Below are the code and all the weights of a small trained network. Each question names an input and a target symbol and asks about switching units off, where a switched-off unit gives its printed mean instead of its output.

import numpy as np


def w(rows, s, z=0):
    codes = np.array(rows[::2]) - 128.0
    scale = np.full(codes.shape[1], s)
    scale[-1] = z or s
    return codes * scale


def f(y):
    return np.maximum(y, 0)


def softmax(a):
    e = np.exp(a - a.max(-1, keepdims=True))
    return e / e.sum(-1, keepdims=True)


def log_softmax(a):
    a = a - a.max(-1, keepdims=True)
    return a - np.log(np.exp(a).sum(-1, keepdims=True))


def net(x, mask):
    ids = ['ΓΘΠΣΨαβδεζηλμξτω'.index(c) for c in x.split()]
    T = len(ids)
    res = E[ids] + P[:T]
    q, k, v = (res @ M[0].T for M in (Q, K, V))
    z = softmax(np.where(np.tri(T) > 0, q @ k.T / 2**0.5, -1e9)) @ v
    res = res + np.where(mask[0], z, O[0][:, -1]) @ O[0][:, :-1]
    y = f(res @ A[0][:, :-1].T + A[0][:, -1])
    res = res + np.where(mask[1:9], y, B[0][:, -1]) @ B[0][:, :-1]
    return log_softmax(res[-1] @ U[:, :-1].T + U[:, -1])


Q, K, V, O, A, B = {}, {}, {}, {}, {}, {}
E = w([
[110,143,117,107,128],'Γ',
[137,134,162,94,128],'Θ',
[159,108,187,3,143],'Π',
[187,122,177,64,123],'Σ',
[175,171,123,222,118],'Ψ',
[218,155,160,173,119],'α',
[95,115,118,103,101],'β',
[159,140,141,161,113],'δ',
[157,90,135,4,131],'ε',
[133,140,124,186,129],'ζ',
[112,117,147,129,149],'η',
[150,134,73,177,120],'λ',
[162,148,82,209,153],'μ',
[164,119,112,127,174],'ξ',
[141,83,94,55,135],'τ',
[186,109,157,157,167],'ω',
],0.018)
P = w([
[98,175,122,123,130],'0',
[96,120,136,148,145],'1',
[191,78,123,114,2],'2',
[207,131,108,112,166],'3',
[93,84,143,173,153],'4',
[190,56,124,151,38],'5',
[207,98,113,140,176],'6',
[96,193,120,114,125],'7',
],0.021)
Q[0] = w([
[164,121,66,135,253],'H1',
[146,114,134,148,255],'H1',
],0.034)
K[0] = w([
[135,4,76,165,165],'H1',
[147,10,151,169,163],'H1',
],0.022)
V[0] = w([
[150,150,251,115,124],'H1',
[86,80,58,61,134],'H1',
],0.027)
O[0] = w([
[133,88,255,164,134,173],'H1',
[115,58,53,143,155,1],'H1',
],0.018,0.0071)
A[0] = w([
[176,122,133,119,91,144],'N1',
[8,145,151,130,131,87],'N2',
[80,177,142,134,252,47],'N3',
[198,106,123,134,125,69],'N4',
[149,173,158,129,114,147],'N5',
[183,112,129,93,123,32],'N6',
[101,150,183,141,120,81],'N7',
[73,165,133,169,189,7],'N8',
],0.021,0.013)
B[0] = w([
[121,128,124,146,181,197],'N1',
[69,59,145,179,162,149],'N2',
[168,201,142,116,212,140],'N3',
[103,148,148,96,125,164],'N4',
[136,81,138,140,104,247],'N5',
[130,140,115,154,109,154],'N6',
[130,184,98,96,113,252],'N7',
[185,1,96,117,94,132],'N8',
],0.033,0.032)
U = w([
[89,168,110,159,143,147],'Γ',
[86,211,160,195,130,103],'Θ',
[91,153,157,39,177,26],'Π',
[100,151,132,35,98,116],'Σ',
[179,126,99,134,48,66],'Ψ',
[157,178,89,121,64,5],'α',
[66,141,105,130,100,175],'β',
[122,172,134,196,65,181],'δ',
[117,67,150,7,116,140],'ε',
[164,83,151,162,86,207],'ζ',
[153,118,188,117,175,176],'η',
[109,198,73,161,98,125],'λ',
[214,153,80,188,113,152],'μ',
[143,178,116,115,167,169],'ξ',
[123,118,87,57,86,109],'τ',
[197,174,130,115,117,97],'ω',
],0.012,0.015)

Each question gives the input, a string of symbols that net reads in full, and the target symbol t.
The units are the heads (2 rows each of Q, K, V and O) and the neurons (one row each of A and B). Each row of codes is followed by its name. A weight is (code - 128) times the scale printed after its matrix; where a second scale follows, it is the last column's (O, A, B and U).
mask holds one flag per unit, heads first, then neurons. A switched-off unit (its flag False) gives its mean, the last column of its rows in O or B, instead of its output. The means were averaged over made-up inputs and are rounded, as every weight is.
A unit's drop is (log p(t) with every unit on - log p(t) with that unit switched off) / (log p(t) with every unit on - log p(t) with every unit switched off).
The circuit of an input: a set's keep is (log p(t) with only the set's units on - log p(t) with every unit switched off) / (log p(t) with every unit on - log p(t) with every unit switched off). Starting from all 9 units, units are removed one at a time, each time the one whose removal leaves the highest keep (on an exact tie, the one counted first), for as long as the keep stays at least 0.8.
circuit, biggest first: the units of the circuit, biggest drop first
unit that matters most: the unit with the biggest drop
top k neurons: the k neurons with the biggest drops, biggest first
input α ε Σ β Π ε Θ, target ε: top neuron -> [N7]
input Ψ ε λ Σ Π, target Π: circuit, biggest first -> [N5, H1, N7]
input ε δ Σ μ Σ τ α, target τ: top 2 neurons -> [N4, N1]
input τ λ Σ δ ε μ, target τ: circuit, biggest first -> [H1, N4]
input η β λ μ δ Θ, target η: circuit, biggest first -> [N7, N1]
input μ ε Θ Σ Σ Σ Σ, target Σ: circuit, biggest first -> [N7, H1, N4]
input Θ Σ Σ Π, target Σ: top 3 neurons -> [N7, N4, N3]
input μ λ Σ ω η μ Γ, target μ: circuit, biggest first -> [H1, N7, N4]
input δ Π ζ ε, target ζ: top 3 neurons -> [N7, N6, N3]
input Σ ω ε ξ, target ω: top 2 neurons -> [N7, N5]
input Σ λ μ Θ Σ ζ, target Σ: circuit, biggest first -> [N7, H1, N4]
input Σ λ η ε Σ Π, target Σ: circuit, biggest first -> [N7, H1]
input α ζ Σ Θ Ψ Σ, target α: circuit, biggest first -> [N7, H1, N6]
input λ λ μ ζ ζ ζ λ, target λ: circuit, biggest first -> [H1]
input η Γ δ Σ Σ Σ λ ε, target ε: circuit, biggest first -> [N7, N1]
input Π ε η, target Π: top 2 neurons -> [N5, N4]
input Σ Σ ζ ω ζ Σ ε Π, target Π: circuit, biggest first -> [N7, H1, N5]
input μ ζ Π Π ζ η, target μ: circuit, biggest first -> [H1, N7, N4, N2]
input λ τ Π Ψ, target τ: top 2 neurons -> [N1, N4]
input ζ Σ ε δ μ ξ μ, target ξ: unit that matters most -> N5
input ζ Π Σ α Σ Σ, target ζ: top 2 neurons -> [N7, N5]
input ω β ξ Π λ ω β, target ω: circuit, biggest first -> [H1, N2]
input ε Σ Σ Σ δ ξ, target ε: circuit, biggest first -> [H1, N4]
input ζ ζ δ δ, target ζ: top 3 neurons -> [N7, N5, N3]
input η Σ τ, target η: top 2 neurons -> [N7, N5]
input Σ δ β, target Σ: top 2 neurons -> [N7, N4]
input Σ η μ Σ, target μ: top 2 neurons -> [N7, N6]
